Known rows:
vonil: [ 38   5 -21 -13  28  -5  58  -6  36   1  14  37   2  -3 -15 -56  24 -40
 -25  -7  33  -6  -8  40  28 -58 -13 -10  18  24   7 -23  -4   3 -20 -69
  12]
pubrar: [ -6 -22  -3   7 -44  -3  35 -11  47  17 -14 -38  36  71  19  -4  13  87
  33   6  46  -2 -25 -70 -26  -1 -40  39 -27  20  34 -17  38 -36  -8  -6
 -45]
sizuk: [  3   0 -46   1  22  11  28  27  17   5  51  69 -20   9 -14  25  24  61
  -5  51 -10 -22   4  19  24  30  39   7 -18  47  36  13 -18   5  15 -12
  40]
sonil: [  4  22 -26 -34 -81  15  30 -18 -29   0  69  -4 -21  -5 -25 -48   9  -5
  27 -46  44  19  35  36  -6  24  -4 -41  23  49 -13   7 -36 -22   8  -4
 -29]
vutos: [ -9  25  -2  -4  46 -10  24 -24  18  33  13  58  -4   1 -15 -15  46 -14
   1  25  -1 -10  14  49  51 -13   4 -11   7   1  45   4  -3   4  26 -36
  16]
kluflu: [ 15 -25 -33  -1 -12  15  48  25  21 -10  37  47  -1  11 -13   4  -3  41
 -16  41   7 -22  15  17   4  28  29   9   0  42  22  -8 -16   6  27 -17
  31]
poplu: [ 10 -50 -31  -2 -17  60  91  -1  -9 -11  27  39  21  35 -43  14 -21  37
 -20  53  -6 -11  12  29   1  10  -9  46 -27  32 -23 -22 -14  27  47  21
  16]
moske: [ 17 -13  33  -3 -17 -22  29 -26  46  21 -35  17  17  53  -7 -29  29  35
  66  33  36 -21  21 -20   6 -26 -63  31  24   8  40 -17  67 -52   6 -39
   6]
leran: [  5  40 -10 -36 -71   6  15  -5 -12   9  49  19  -2   2 -15 -15  -7  18
  -1 -20  38  69   3  37  26  29  11  -1  15  26 -34 -45 -50   0  26  -5
  13]
graska: [ -9  16   5  -6  34  -8  33 -24  16  27   6  48   4   1 -14 -24  35 -22
  -4  20  11  -7  18  47  42 -16   1 -10  12  -1  37  -5  -2   7  33 -38
  13]
dibus: [ 55  22 -40 -51 -69   2  55  -1  -5  -8  48  18 -14  -1 -22 -30  14   8
   0 -32  39  40 -15  16 -32 -11  -4 -17  22  42 -37 -24 -26  20 -76 -44
  -1]
luflel: [-18  -6  11   2   0  13  35 -37  -2  10  32  11  -8   1 -30 -72  16 -59
  13 -37  41 -50  59  60  33 -12 -10 -50  29  19  32  12  -5 -36  54 -40
 -21]
volu: [ 19  27 -22 -42 -73   1  32 -11 -10   9  42  16  -5   5 -14 -17  14  26
  17  -3  27  50  10  19  -8  21  -9  -5  16  34 -13 -12 -22   3  -8  -2
  -6]
flozo: [-36  25 -35   9  25  10  21 -10  10  36  32   6   7  22   7  14  34  43
 -19  -7  -1   7 -29  -1  31  10  34  -4 -48  13  40   4 -34  15   7  -2
 -38]
klomum: [  1  41  -6 -35 -70   9  11  -1 -16  13  51  19  -1   4 -20 -15 -13  16
  -5 -27  43  74   0  44  39  34  20   1  14  24 -42 -56 -56  -2  37  -7
  19]
rivi: [-13  32  -2  -4  56 -11  18 -25  14  36  14  62  -9   0 -16 -10  54  -5
   4  31  -5 -12   8  48  57 -14   9 -12   1   0  48   8  -3   2  22 -34
  15]
gradubrik: [  2  -2 -46   0  21  13  29  29  15   5  49  69 -19   8 -14  23  25  61
  -4  50 -10 -24   3  16  24  29  41   7 -19  43  39  11 -18   4  15 -10
  39]
nemodrim: [-10  -3 -24   6 -12  14  45  -7  22  15  18 -18  26  29   6 -13   6  24
 -27 -23  27  10 -24 -13   3  -7  12   7 -32  22  17 -20 -23  10   0 -19
 -44]
flisti: [ 31 -42 -15 -30 -65 -11  30   9  33  11 -46 -32  29  51   6  12  27  63
  59  48  -7 -33   7 -47 -38 -50 -55  21  -9  13  -4   6  31 -92  -8  -6
   2]

Facts:
bagrak Ψ 462; baskil Ψ 462; bifak Ψ 905; brabrak Ψ 462; bragro Ψ 350; braklus Ψ 350
brefi Ψ 905; brenu Ψ 349; bropogrur Ψ 350; broskar Ψ 905; brubu Ψ 349; bufloflor Ψ 905
bulun Ψ 905; dabram Ψ 350; datastu Ψ 462; debi Ψ 462; defa Ψ 349; detrak Ψ 350
dibus Ψ 462; doklis Ψ 905; dostistar Ψ 905; dredem Ψ 349; dredrok Ψ 804; dreran Ψ 905
dribre Ψ 349; driflen Ψ 462; duplol Ψ 804; feklepin Ψ 804; fepli Ψ 350; fistir Ψ 462
flaklak Ψ 350; flanuk Ψ 349; flebolen Ψ 350; flegra Ψ 349; flekluga Ψ 350; flirim Ψ 350
flisti Ψ 350; flivi Ψ 350; flogifo Ψ 905; flozo Ψ 804; fludrer Ψ 462; flutran Ψ 349
fofik Ψ 349; fotras Ψ 804; gestis Ψ 804; giflar Ψ 804; goskis Ψ 804; gradubrik Ψ 905
graska Ψ 349; greflen Ψ 905; grezel Ψ 462; grigro Ψ 349; grobrek Ψ 905; groklu Ψ 350
gromos Ψ 905; grula Ψ 905; gubrol Ψ 462; gusta Ψ 349; gusti Ψ 350; kaplafis Ψ 905
kave Ψ 350; kibreflas Ψ 804; kinis Ψ 350; kise Ψ 349; klese Ψ 462; klidrakol Ψ 462
klipir Ψ 349; klomum Ψ 462; kluflos Ψ 905; kluflu Ψ 905; kluso Ψ 804; klustus Ψ 804
kore Ψ 905; kotro Ψ 905; koze Ψ 905; latril Ψ 905; lazan Ψ 350; leran Ψ 462
lidrus Ψ 804; lotol Ψ 462; luflel Ψ 349; lusek Ψ 804; mastuski Ψ 349; mebis Ψ 905
merok Ψ 905; mestek Ψ 905; mikliba Ψ 905; mopeplil Ψ 804; moske Ψ 349; namam Ψ 804
nemodrim Ψ 804; nese Ψ 350; nesto Ψ 804; nofeka Ψ 462; noflan Ψ 462; noklem Ψ 349
noskites Ψ 350; nugel Ψ 462; nutres Ψ 905; nutum Ψ 905; padron Ψ 804; pastil Ψ 349
pebuk Ψ 804; pekaplis Ψ 350; pestosak Ψ 349; pibrus Ψ 905; plaklam Ψ 350; plaski Ψ 905
plodun Ψ 462; plogo Ψ 462; plubrum Ψ 905; pofla Ψ 804; poplu Ψ 905; poskik Ψ 462
pubrar Ψ 804; ratrol Ψ 905; resun Ψ 349; ribro Ψ 349; rivi Ψ 349; rufam Ψ 905
saguk Ψ 462; sestotri Ψ 350; sistade Ψ 349; sistizum Ψ 804; sizuk Ψ 905; skaban Ψ 349
skabrin Ψ 905; skamen Ψ 804; skasti Ψ 804; skativer Ψ 349; skekal Ψ 905; skiskil Ψ 462
skodi Ψ 350; skogok Ψ 462; skoson Ψ 804; skugru Ψ 462; skuvedek Ψ 350; soli Ψ 462
sonil Ψ 462; stagas Ψ 462; statuk Ψ 349; steplotrim Ψ 804; stevel Ψ 350; stiklu Ψ 804
stivor Ψ 350; stoklek Ψ 462; stoklune Ψ 462; stomi Ψ 350; storik Ψ 350; tedasal Ψ 349
tepu Ψ 349; tesku Ψ 905; tiklo Ψ 350; tilezik Ψ 905; tostan Ψ 462; traka Ψ 350
trekla Ψ 905; trezar Ψ 804; trila Ψ 350; trostobre Ψ 350; tulis Ψ 462; vanis Ψ 462
veklim Ψ 349; virun Ψ 349; volu Ψ 462; vonil Ψ 349; vubrul Ψ 804; vutos Ψ 349
vuvu Ψ 349; vuzok Ψ 804; zakir Ψ 350; zakliplus Ψ 462; zefli Ψ 350; zifa Ψ 905
zipon Ψ 350; zuru Ψ 462; bagrak ρ doklis; baskil ρ lusek; bifak ρ klomum; brabrak ρ nesto
bragro ρ dostistar; braklus ρ storik; brenu ρ flekluga; bropogrur ρ flirim; broskar ρ plogo; brubu ρ zakir
bufloflor ρ brabrak; bulun ρ ratrol; dabram ρ vanis; datastu ρ brenu; defa ρ vutos; detrak ρ broskar
dibus ρ zifa; doklis ρ rivi; dostistar ρ koze; dredem ρ soli; dredrok ρ sestotri; dreran ρ tesku
dribre ρ skabrin; driflen ρ kore; duplol ρ flozo; fepli ρ gubrol; flanuk ρ poplu; flebolen ρ moske
flegra ρ lidrus; flekluga ρ skugru; flirim ρ fistir; flivi ρ tulis; flogifo ρ lazan; flozo ρ sizuk
fludrer ρ defa; flutran ρ kluso; fofik ρ nese; fotras ρ tedasal; gestis ρ duplol; giflar ρ stagas
goskis ρ steplotrim; gradubrik ρ kluflos; graska ρ gestis; grezel ρ kave; grobrek ρ detrak; groklu ρ mastuski
gromos ρ sonil; grula ρ bufloflor; gubrol ρ mestek; gusta ρ debi; gusti ρ pubrar; kaplafis ρ kibreflas
kave ρ noflan; kibreflas ρ pestosak; kinis ρ driflen; kise ρ trezar; klese ρ grezel; klidrakol ρ flegra
klomum ρ leran; kluflos ρ saguk; kluflu ρ graska; kluso ρ skekal; kore ρ skaban; kotro ρ virun
koze ρ vuvu; latril ρ vubrul; lazan ρ grigro; leran ρ pekaplis; lidrus ρ fepli; lotol ρ trila
luflel ρ ribro; lusek ρ fotras; mastuski ρ skamen; mebis ρ nemodrim; merok ρ resun; mestek ρ padron
mikliba ρ rufam; mopeplil ρ flutran; namam ρ noklem; nemodrim ρ flisti; nese ρ pofla; nesto ρ goskis
nofeka ρ skodi; noklem ρ trekla; noskites ρ stomi; nutres ρ gusta; nutum ρ trostobre; padron ρ bifak
pastil ρ brefi; pebuk ρ gromos; pekaplis ρ feklepin; pestosak ρ bagrak; pibrus ρ nugel; plaklam ρ dibus
plaski ρ flogifo; plodun ρ pibrus; plogo ρ luflel; plubrum ρ pastil; pofla ρ nutum; poplu ρ klese
poskik ρ namam; ratrol ρ zakliplus; resun ρ mikliba; ribro ρ latril; rivi ρ gradubrik; rufam ρ fofik
saguk ρ stiklu; sestotri ρ merok; sistade ρ kotro; sistizum ρ stoklune; sizuk ρ fludrer; skaban ρ dreran
skabrin ρ flebolen; skamen ρ poskik; skasti ρ sistizum; skativer ρ mebis; skekal ρ tepu; skiskil ρ plaklam
skodi ρ statuk; skogok ρ zipon; skoson ρ skuvedek; skugru ρ kinis; skuvedek ρ baskil; soli ρ vonil
sonil ρ bragro; stagas ρ klidrakol; statuk ρ gusti; steplotrim ρ skiskil; stiklu ρ dabram; stivor ρ stoklek
stoklek ρ sistade; stomi ρ giflar; storik ρ plaski; tedasal ρ dredrok; tepu ρ stivor; tesku ρ grula
tiklo ρ bropogrur; tilezik ρ datastu; traka ρ dredem; trekla ρ zefli; trezar ρ grobrek; trila ρ skativer
trostobre ρ bulun; tulis ρ pebuk; veklim ρ plubrum; virun ρ zuru; volu ρ klustus; vonil ρ lotol
vubrul ρ flivi; vutos ρ plodun; zakir ρ skasti; zakliplus ρ flanuk; zefli ρ nofeka; zifa ρ traka
zipon ρ volu; zuru ρ flaklak

Rows:
No name comes twice in this set of rows, the named rows included.
[ 44   2 -21 -14  25  -3  60 -11  32   1  13  36   2  -3 -17 -56  24 -41
 -24 -13  33  -6  -6  37  20 -59 -13 -11  21  21   6 -24  -3   8 -31 -74
   9]  dredem
[ 51  31 -59 -43 -57   4  48   4   2  -7  62  17 -18  -9 -11 -38  16   8
  -8 -26  41  52 -21  19  -9 -17 -12 -11  13  54 -36 -18 -41   8 -55 -29
  -4]  lotol
[-15   2  34  -9  10  -9  38 -37   7  29 -15  46  19   6 -28 -11  26 -27
   4  22   8 -20  33  52  18   5   8 -12  25 -24  39 -15  14  20  36 -43
  15]  brenu
[-11 -36 -34 -25 -51  26  33  -5 -16   0  20 -40   6   0 -23 -35  13 -35
  12 -28   3 -68  52  31 -12 -38  -2 -64  -1  26  -8  38 -38 -82  45  -6
 -29]  flivi
[  4 -23 -29 -33 -33   8  35   8   7  14 -14  -7  29   2  -4  10  14  -1
 -14  29 -24 -15   8  22  -2 -41   8 -15 -11   1 -16   1 -35 -35  35  -3
   9]  noskites
[ 14 -46  14 -14 -40   9  62  11   0  -8   3  52   5  24 -43  31  -3  36
   3  29   3 -49  31  20 -50  52  44  -2  21   1  20 -19  14  42 -18 -52
  41]  bufloflor
[  8  10 -28 -44 -66  39  64 -34 -36   9  37  10   9  18 -41  -8   2  19
   8   8  13  57   0  34  -7   8 -31  22 -10  23 -50 -22 -31  24  12  29
 -17]  klese
[ -4 -40 -31   7 -35  36  46  12  -2 -22  71  17 -23  11 -32 -41 -15   3
   7 -23  39 -70  60  32  -1  31  21 -38  11  66  22  20 -22 -40  45 -19
  -6]  latril
[-10 -31   1 -39 -40   1  35  -8 -11  24 -35  -2  35   8 -21  40  27   5
   1  36 -38 -35  25  24 -33 -14  21 -25  -1 -31   1   9 -18 -15  24 -10
  15]  flekluga
[ -5 -19   6  10 -46   1  29  -6  40  18 -16 -38  33  77  14  -3   4  85
  41  -5  41   0 -20 -68 -15  -1 -30  39 -30  20  28 -25  32 -43  -7 -10
 -46]  feklepin
[ -4 -19   2  -5 -25  12  61 -16   3  12  -1 -14  30  33 -17   3   4  14
 -22 -37  20 -12 -16  -5 -34   5  33  -9 -15  -6  13 -30 -11  43 -41 -52
 -37]  goskis
[ 39 -24 -62 -39 -20   8  48  20  20  -1  -1  -9  17  -5   2 -10  20 -10
 -28  13 -18 -16 -15  11 -12 -74   0 -18 -12  22 -28   2 -41 -36 -15 -24
   9]  trila
[-11   5 -26 -28  21 -18  43 -30  48  15   1  37  46 -18  15 -38  28 -25
 -48  54  64   2  -3  36   7 -16 -23   8  27 -13  40  -2  12  20  67 -14
  25]  statuk
[-28  -4 -18   9 -14  21  41 -16   9  18  29 -22  24  23   0 -19   2  12
 -26 -31  25  -3  -6   4   8   7  20  -9 -27  18  23  -8 -29  10  26  -8
 -50]  trezar
[  34    9   -4  -38 -103   -9   27  -14    9    5   10   -7   -3   54
  -10  -11   20   83   83   12   42   36    4  -38  -34   12  -64   33
   14   38  -11  -16   35  -47  -34    1  -10]  noflan

The same objects again, as new rows of numbers:
Known rows:
klomum: [-18  23  -2 -27 -17  -8  17 -33  41   0 -21   1 -45  14 -34 -32   8  26
  32  28 -12  42  37   4 -10  35 -14  19]
skodi: [ 38  33  -2  -2  27  -7  14 -32  14  -6 -22  34 -37  16 -20 -20  35  26
  -2  21  25  19   5  19   2  -8  -4   0]
fotras: [-20  29 -25   9   6  -7  13 -23  59  -5 -10 -13 -43  30 -31   4  59  28
  -3  39  -4  43  19   2 -11 -13 -13  14]
ratrol: [-18  24 -24   0  47  -5  20 -18  47  -3   7 -13 -31  30 -30 -29  44  17
  -2  26 -36  91  23   0 -13 -13 -14  11]
steplotrim: [-19  30  14 -39 -17   3  49  14  39  -3 -23 -11 -44  15  -8  55  77  31
  48  35 -36  12   4   6 -10 -16 -15   0]
zifa: [-20  27  25 -38 -14  -5  75  35  14  -4  -3  -2 -43  16  -4  21  78  16
  52  24 -37  39  31   0 -11 -15 -10  -2]
flebolen: [-11  17 -15 -14 -14  -2  13 -33  21  -6 -24   4 -36  15 -27 -23  12  16
   0  32 -27  16   0   0 -12 -13  -8   7]
skoson: [-20  28 -25  -3 -10  -5  13 -24  48  -7 -12 -14 -45  26 -27  -3  48  27
  -2  35  -4  26  15   5 -12 -12 -14   7]
bifak: [-18  47   0 -36 -16  -7  19 -22  38   0 -23   1 -44  14 -33 -32   7  15
  29  21   4  67  44   6  -8  11 -13   8]
klidrakol: [-19  26   1 -27 -17  -8  17 -33  45   1 -21   2 -45  14 -35 -33   6  25
  35  28  -8  45  38   3 -10  39 -14  20]
fepli: [-20  46  21 -28 -17  -8  11 -32  44   6 -20  26 -45  14 -33 -33   7  15
  31  32  27  46  29  -1  -9  12 -15  28]
dostistar: [-20  14 -19 -20 -16  -7  12 -35  37   1  25 -14 -42  31  36 -35  47  16
   2  23 -38  16   5  12 -13 -14  10   0]
merok: [-20  24 -26   2  52  -6  20 -19  50  -3   4 -14 -30  32 -30 -28  44  17
  -3  27 -35  94  21   1 -12 -14 -15  10]
plaklam: [-15  22  40 -39 -14  -1  46   6  18  -5 -22  10 -40  15 -21  48  54  16
  51  39 -38  17   2   0  -5 -14 -11   0]
virun: [-19   0 -25  33 -16  22  33  44  50  -2  19 -11   2  17 -16 -35  12  56
  -1  41   4  12  -3   0 -10 -15  -2  -1]
vanis: [-20  19 -18 -35 -15  17  40 -34  11  -6  -9 -14 -40  18 -21 -36  23  18
  -2  35 -37  13   4  -1   1  50 -14  22]
zakliplus: [-20   7 -26  13   9  -8  19 -32  50  -4 -22 -14 -17  18 -33 -31  41  41
  -2  36 -38  66  19  -1   2   0 -14  22]
vuzok: [-18  27 -24 -16 -18  -4  17 -24  33  -4 -12 -10 -45  20 -18 -11  41  25
  -1  30  -3  14  13  11 -13 -12 -15   2]
stivor: [-14   3 -24  38 -17  47  20  29  39  17 -10   4  48  17 -14 -36   6  32
  -1  41  -9  12  -2   6 -10 -14 -10  10]

Rows:
No name comes twice in this set of rows, the named rows included.
[ 44  36  -1   1  34  -8  15 -31  14  -7 -23  37 -38  17 -19 -21  38  29
   0  22  32  20   5  23   5  -7  -3   1]  zefli
[-20  10 -26  27 -17  33  25  32  51  19  13 -10  -2  15  -5 -30  14  51
  -1  37  14  12  -1  24 -10 -15 -14   4]  kluso
[ 19  46 -20  -2   9  -7  21 -32  12  -6 -11  18 -45  15  -9  -9  72  52
  -1  22  56  15  22  45  -1  -4 -15   2]  namam
[-13   7 -21  17 -16  26  17   0  30   4 -17   5  15  16 -20 -33   7  21
  -2  37 -18  12  -2   3 -12 -15  -9   9]  flaklak
[ -3   1 -22 -37 -17  -7  16  44  13  -5   7  23 -42  71 -31 -32  11  20
   2  21 -39  23  33  30  -9 -16  16   6]  sizuk
[-19   1 -25  21 -17  17  34   5  36   4 -12 -11  19  17  -6 -35   7  62
  -2  32 -34  12  -1  16 -12 -13 -16   6]  zuru
[-20  27   3 -38 -16  -7  60  20  12  -4  22   4 -40  15 -10  -8  64  15
  24  23 -39  40  44   1 -12 -16 -10   3]  mebis

Now the same objects, written a new way:
Known rows:
lusek: [-33   4   9   2 -20  10  -5 -20   4  -9 -16 -15 -27  -4   5]
soli: [-30  -8  -8  -7   1  24  19 -13  13  17  16 -22 -16  -8 -26]
skabrin: [-25 -25  28   4 -14  13   8 -32   7 -17   0 -22 -35  -4 -24]
kluflos: [-34 -20  31  -4 -22  14   0 -62  15  43   2 -22 -27   2 -50]
tedasal: [-25 -23   5   1 -26  10 -13 -21  22 -34   3  -9 -31  -8 -11]
mastuski: [-10 -34  24 -24 -16  16 -14 -12  16 -25   2 -16 -23  -7  -6]
luflel: [-22 -47  -1 -19  -6   3   5 -37  15 -51 -11 -13 -31  -9 -23]
nofeka: [ -5 -28  18 -20 -16  22  -9  -1  14  17  -7 -31 -19 -15  -9]
fistir: [-23 -25   3  -3 -11  15   5 -14  26  22  -6 -24 -30  -8 -25]
flisti: [-24  -5   4 -13 -20  18  21 -25  19 -33  11 -22 -20   6  -1]
vubrul: [-30 -18   0 -16  -3   2  11 -37  -4 -31 -31 -18 -28  -7  -5]
padron: [-30  10  26  -1   9   7  -2 -20  38 -24 -17 -19 -21   4  12]
duplol: [ -6 -10  19  -1 -13  17  19 -11   8  12 -28  -9 -23  13 -27]
grobrek: [-23 -36  19  -1  -8   8  14 -43   0 -37  -9 -23 -35  -9 -28]
nese: [-22  -2  -1   6 -43  10   2 -23  23 -46  -1 -20 -28  -3  11]
flanuk: [-26 -23   5   1 -25  11 -12 -20  22 -36   3  -9 -29  -8 -12]
bropogrur: [-20 -14  10 -11 -27  10  14 -24  25 -25  -2 -23 -31   6   4]
resun: [-26 -21   2   4 -28  10 -15 -20  22 -39   3  -9 -29 -10 -10]
pibrus: [ -5 -32  31  10 -16  18  20 -24   8  -9  -9 -16 -32   5 -47]

Rows:
No name comes twice in this set of rows, the named rows included.
[-30 -16   2 -15  -1  21  10 -21  12 -27  25 -10 -17  -2 -20]  vonil
[-65 -41   4  -5 -14  20   5   0  24  14  -9 -27 -60   4 -22]  stoklek
[-32   2  12  -2 -17  10  -3 -20   5  -5 -17 -15 -28  -2   4]  skoson
[-24 -20  23  -4   6   7  -9 -21  55 -45   1 -15 -24   2  -5]  flegra
[-23 -13  13   4   6  11   0 -14  55  -2  -8 -27 -24  -5 -14]  klidrakol
[-19  -4  25 -19 -13  16  -6 -12  -2  -3 -17 -21 -20  -3  11]  pubrar
[-13 -27  33   6 -15  -6  12 -22   2  25   9 -21 -57  -7   4]  kore
[-31 -22  30  -1 -20  13   2 -52  13  24   2 -22 -30   0 -40]  kaplafis
[-14 -25  32   5 -13  -5  14 -22   1  25  11 -21 -55  -7   5]  dreran
[-39   1  18 -14 -17  11  -4 -46  13  52 -14 -16 -20   6 -21]  stiklu
[-15  -5  27 -22 -14  17  -9 -10  -4  -3 -17 -22 -18  -5  14]  skamen

